Below are the code and all the weights of a small trained network. Each question names an input and a target symbol and asks about switching units off, where a switched-off unit gives its printed mean instead of its output.

import numpy as np


def w(rows, s, z=0):
    codes = np.array(rows[::2]) - 128.0
    scale = np.full(codes.shape[1], s)
    scale[-1] = z or s
    return codes * scale


def norm(h):
    return h / np.sqrt((h * h).mean(-1, keepdims=True) + 1e-5)


def f(y):
    return np.maximum(y, 0)


def softmax(a):
    e = np.exp(a - a.max(-1, keepdims=True))
    return e / e.sum(-1, keepdims=True)


def log_softmax(a):
    a = a - a.max(-1, keepdims=True)
    return a - np.log(np.exp(a).sum(-1, keepdims=True))


def net(x, mask):
    ids = ['αγδεηλξπτφψ'.index(c) for c in x.split()]
    T = len(ids)
    res = E[ids] + P[:T]
    u = 0
    for l in range(2):
        r = norm(res)
        for j in range(3):
            rows = slice(2 * j, 2 * j + 2)
            q, k, v = (r @ M[l][rows].T for M in (Q, K, V))
            z = softmax(np.where(np.tri(T) > 0, q @ k.T / 2**0.5, -1e9)) @ v
            o = O[l][rows]
            res = res + np.where(mask[u + j], z, o[:, -1]) @ o[:, :-1]
        u += 3
        y = f(norm(res) @ A[l][:, :-1].T + A[l][:, -1])
        res = res + np.where(mask[u : u + 16], y, B[l][:, -1]) @ B[l][:, :-1]
        u += 16
    return log_softmax(norm(res)[-1] @ U[:, :-1].T + U[:, -1])


Q, K, V, O, A, B = {}, {}, {}, {}, {}, {}
E = w([
[76,48,151,48,104],'α',
[175,35,136,135,192],'γ',
[179,227,59,143,119],'δ',
[248,53,74,126,101],'ε',
[118,197,147,154,128],'η',
[167,152,184,179,109],'λ',
[132,127,64,99,60],'ξ',
[163,128,182,90,82],'π',
[100,79,160,254,70],'τ',
[169,173,132,165,85],'φ',
[130,144,200,133,161],'ψ',
],0.0063)
P = w([
[187,224,155,91,192],'0',
[144,101,254,57,62],'1',
[181,203,129,123,186],'2',
[128,76,229,90,41],'3',
[173,192,108,138,183],'4',
[115,68,200,116,35],'5',
[160,183,99,157,181],'6',
[100,60,177,140,32],'7',
[149,171,80,163,184],'8',
[89,56,146,164,23],'9',
[136,152,65,174,184],'10',
[63,49,110,201,20],'11',
[134,153,72,174,183],'12',
[63,52,104,195,17],'13',
],0.0037)
Q[0] = w([
[241,236,164,188,67],'L0H0',
[111,154,164,127,161],'L0H0',
[100,165,190,173,171],'L0H1',
[137,143,94,108,2],'L0H1',
[144,96,153,116,81],'L0H2',
[185,71,107,116,131],'L0H2',
],0.0072)
K[0] = w([
[96,18,1,136,140],'L0H0',
[114,110,140,96,82],'L0H0',
[164,232,199,129,110],'L0H1',
[58,85,35,162,116],'L0H1',
[120,190,98,118,101],'L0H2',
[63,132,114,160,109],'L0H2',
],0.0071)
V[0] = w([
[158,198,69,153,68],'L0H0',
[106,222,223,112,91],'L0H0',
[206,148,2,170,102],'L0H1',
[208,15,169,213,196],'L0H1',
[96,135,130,229,134],'L0H2',
[71,80,26,107,78],'L0H2',
],0.0023)
O[0] = w([
[130,148,119,64,10,235],'L0H0',
[16,178,196,109,95,149],'L0H0',
[48,223,165,120,186,254],'L0H1',
[44,98,75,63,14,129],'L0H1',
[130,56,115,102,221,51],'L0H2',
[75,27,50,251,109,23],'L0H2',
],0.002,0.00084)
A[0] = w([
[114,95,200,135,62,156],'L0N0',
[121,137,176,68,97,23],'L0N1',
[184,143,20,94,209,105],'L0N2',
[153,214,44,138,125,162],'L0N3',
[116,145,126,35,41,106],'L0N4',
[88,197,112,91,222,77],'L0N5',
[69,136,139,91,93,127],'L0N6',
[98,117,134,76,233,72],'L0N7',
[105,189,151,191,136,161],'L0N8',
[132,110,38,108,63,127],'L0N9',
[166,124,142,169,150,107],'L0N10',
[157,58,133,82,61,1],'L0N11',
[139,84,197,171,155,45],'L0N12',
[132,142,161,184,94,152],'L0N13',
[45,148,197,180,104,20],'L0N14',
[2,114,119,143,121,49],'L0N15',
],0.0053,0.0026)
B[0] = w([
[134,192,177,209,131,253],'L0N0',
[130,173,128,194,174,152],'L0N1',
[39,136,250,183,122,201],'L0N2',
[159,43,189,75,172,246],'L0N3',
[156,184,51,84,214,221],'L0N4',
[164,29,117,167,13,150],'L0N5',
[95,161,149,120,182,165],'L0N6',
[119,248,61,118,102,145],'L0N7',
[163,156,79,51,137,206],'L0N8',
[153,125,44,35,116,221],'L0N9',
[76,161,101,102,143,163],'L0N10',
[28,176,182,87,84,185],'L0N11',
[253,70,110,80,170,162],'L0N12',
[142,192,69,95,126,213],'L0N13',
[122,135,237,186,205,163],'L0N14',
[100,141,95,157,226,148],'L0N15',
],0.0038,0.0034)
Q[1] = w([
[174,177,167,142,161],'L1H0',
[139,91,174,174,135],'L1H0',
[160,121,107,138,198],'L1H1',
[35,65,184,154,37],'L1H1',
[250,209,106,54,181],'L1H2',
[176,180,116,86,182],'L1H2',
],0.013)
K[1] = w([
[55,86,77,164,42],'L1H0',
[38,100,202,178,191],'L1H0',
[91,51,9,209,176],'L1H1',
[243,255,248,67,136],'L1H1',
[50,24,23,180,130],'L1H2',
[41,44,14,159,140],'L1H2',
],0.0059)
V[1] = w([
[104,167,139,118,3],'L1H0',
[84,191,93,159,142],'L1H0',
[124,213,57,252,50],'L1H1',
[115,65,98,239,154],'L1H1',
[29,96,93,26,147],'L1H2',
[215,79,57,140,79],'L1H2',
],0.0033)
O[1] = w([
[64,58,155,145,173,147],'L1H0',
[142,96,176,29,158,106],'L1H0',
[232,232,118,91,51,62],'L1H1',
[198,254,189,161,218,5],'L1H1',
[156,181,32,24,183,106],'L1H2',
[217,44,202,81,102,131],'L1H2',
],0.0032,0.0027)
A[1] = w([
[86,127,184,153,68,136],'L1N0',
[158,119,101,173,89,201],'L1N1',
[65,207,74,130,185,34],'L1N2',
[105,127,153,222,67,221],'L1N3',
[114,72,89,72,113,134],'L1N4',
[74,169,89,65,104,77],'L1N5',
[87,176,99,117,36,144],'L1N6',
[11,117,115,108,105,62],'L1N7',
[182,118,83,95,162,87],'L1N8',
[184,192,107,220,92,3],'L1N9',
[96,155,183,253,229,84],'L1N10',
[101,224,140,170,122,36],'L1N11',
[157,189,107,109,122,123],'L1N12',
[123,116,203,122,141,120],'L1N13',
[137,71,198,186,139,109],'L1N14',
[181,82,188,147,137,148],'L1N15',
],0.0062,0.0038)
B[1] = w([
[103,107,97,104,139,198],'L1N0',
[98,114,112,142,106,208],'L1N1',
[106,148,90,220,145,152],'L1N2',
[128,158,65,112,118,253],'L1N3',
[140,181,139,119,122,219],'L1N4',
[181,131,121,168,150,189],'L1N5',
[92,73,131,153,159,209],'L1N6',
[173,90,112,176,129,164],'L1N7',
[136,87,104,95,129,181],'L1N8',
[221,133,82,143,113,164],'L1N9',
[123,141,255,92,145,221],'L1N10',
[126,131,93,88,84,159],'L1N11',
[83,118,129,145,121,185],'L1N12',
[118,106,82,132,150,178],'L1N13',
[182,141,90,131,138,203],'L1N14',
[120,111,118,189,113,218],'L1N15',
],0.0082,0.0038)
U = w([
[96,176,71,181,212,136],'α',
[137,104,203,140,182,253],'γ',
[82,131,169,202,70,108],'δ',
[219,32,134,178,137,83],'ε',
[51,52,142,114,169,90],'η',
[88,196,94,118,66,96],'λ',
[161,128,95,30,173,163],'ξ',
[57,201,152,101,114,148],'π',
[219,218,129,165,89,90],'τ',
[114,82,173,86,27,130],'φ',
[10,139,114,77,116,78],'ψ',
],0.013,0.0058)

Each question gives the input, a string of symbols that net reads in full, and the target symbol t.
The units are the heads (2 rows each of Q, K, V and O) and the neurons (one row each of A and B). Each row of codes is followed by its name. A weight is (code - 128) times the scale printed after its matrix; where a second scale follows, it is the last column's (O, A, B and U).
mask holds one flag per unit, layer by layer, with each layer's heads first. A switched-off unit (its flag False) gives its mean, the last column of its rows in O or B, instead of its output. The means were averaged over made-up inputs and are rounded, as every weight is.
A unit's drop is (log p(t) with every unit on - log p(t) with that unit switched off) / (log p(t) with every unit on - log p(t) with every unit switched off).
The circuit of an input: a set's keep is (log p(t) with only the set's units on - log p(t) with every unit switched off) / (log p(t) with every unit on - log p(t) with every unit switched off). Starting from the 12 units with the biggest drops (on a tie, the unit counted first), units are removed one at a time, each time the one whose removal leaves the highest keep (on an exact tie, the one counted first), for as long as the keep stays at least 0.8.
units of the circuit, in order: the units of the circuit, biggest drop first
unit that matters most: the unit with the biggest drop
top k neurons: the k neurons with the biggest drops, biggest first
top k neurons in layer l: the k neurons of layer l with the biggest drops, biggest first
which heads matter: for each layer, one digit per head in row order, 1 if its drop is at least 0.15 and else 0, layers parted by /
input ξ γ ξ τ ξ δ φ τ λ α φ ε φ, target ε: which heads matter : 000 / 001
input α τ γ γ φ η λ, target γ: units of the circuit, in order : (L1N10)
input φ δ γ λ τ ξ α ε λ δ ε τ η, target τ: units of the circuit, in order : (L1H1; L0N5)
input η ψ ψ τ τ φ λ ξ, target α: which heads matter : 100 / 000
input ξ ξ ξ τ δ, target τ: which heads matter : 010 / 010
input δ γ φ, target γ: units of the circuit, in order : (L1H1; L1N10)
input ε ξ δ δ ε τ ξ π φ φ τ γ γ ψ, target γ: which heads matter : 000 / 000
input ξ ξ ψ τ ξ γ ξ ε, target φ: units of the circuit, in order : (L0N11; L1N5)
input α γ φ λ λ ψ α φ α π γ ε η, target ε: units of the circuit, in order : (L0N5; L1H2; L0N3)
input τ ε π α τ π π τ φ γ ε δ ψ, target ε: which heads matter : 010 / 001
input ε τ λ γ ε λ η, target ε: top 3 neurons in layer 0 : (L0N5; L0N0; L0N3)
input ψ φ α π ξ γ η, target γ: units of the circuit, in order : (L0N3; L1N10)
input ξ η π τ ξ δ δ, target ξ: units of the circuit, in order : (L0N0; L0N3; L1N8)
input τ ε γ α, target η: unit that matters most : L1N7
input ξ ξ α γ π ξ φ γ λ γ δ, target γ: units of the circuit, in order : (L0N2; L0N3; L1N10)
input ξ ε ψ γ ψ τ φ π ψ λ ε τ φ, target τ: which heads matter : 000 / 010
input ε ξ δ τ λ φ ψ, target τ: which heads matter : 000 / 010
input φ π η, target η: which heads matter : 000 / 010
input φ ε δ δ ψ, target ε: which heads matter : 000 / 001
input φ η ε ξ δ, target ξ: which heads matter : 000 / 001
input ξ φ ε ξ φ φ λ γ γ η τ, target τ: top 3 neurons in layer 1 : (L1N9; L1N10; L1N3)
input α γ ψ λ τ ε π, target ε: unit that matters most : L1H2
input φ λ τ φ ξ γ γ φ π γ γ φ π, target γ: units of the circuit, in order : (L1H1; L1N10)
input ψ δ γ γ δ, target γ: units of the circuit, in order : (L1H1; L0N3; L0N2; L1N10)
input τ γ τ η λ δ ξ φ φ π ψ, target ξ: top 3 neurons : (L0N0; L0N5; L0N12)
input τ ξ ξ π α δ γ, target γ: units of the circuit, in order : (L1N10; L0N2)
input τ α ξ ε η ε ψ ξ ξ δ α λ, target τ: top 2 neurons : (L1N9; L0N14)
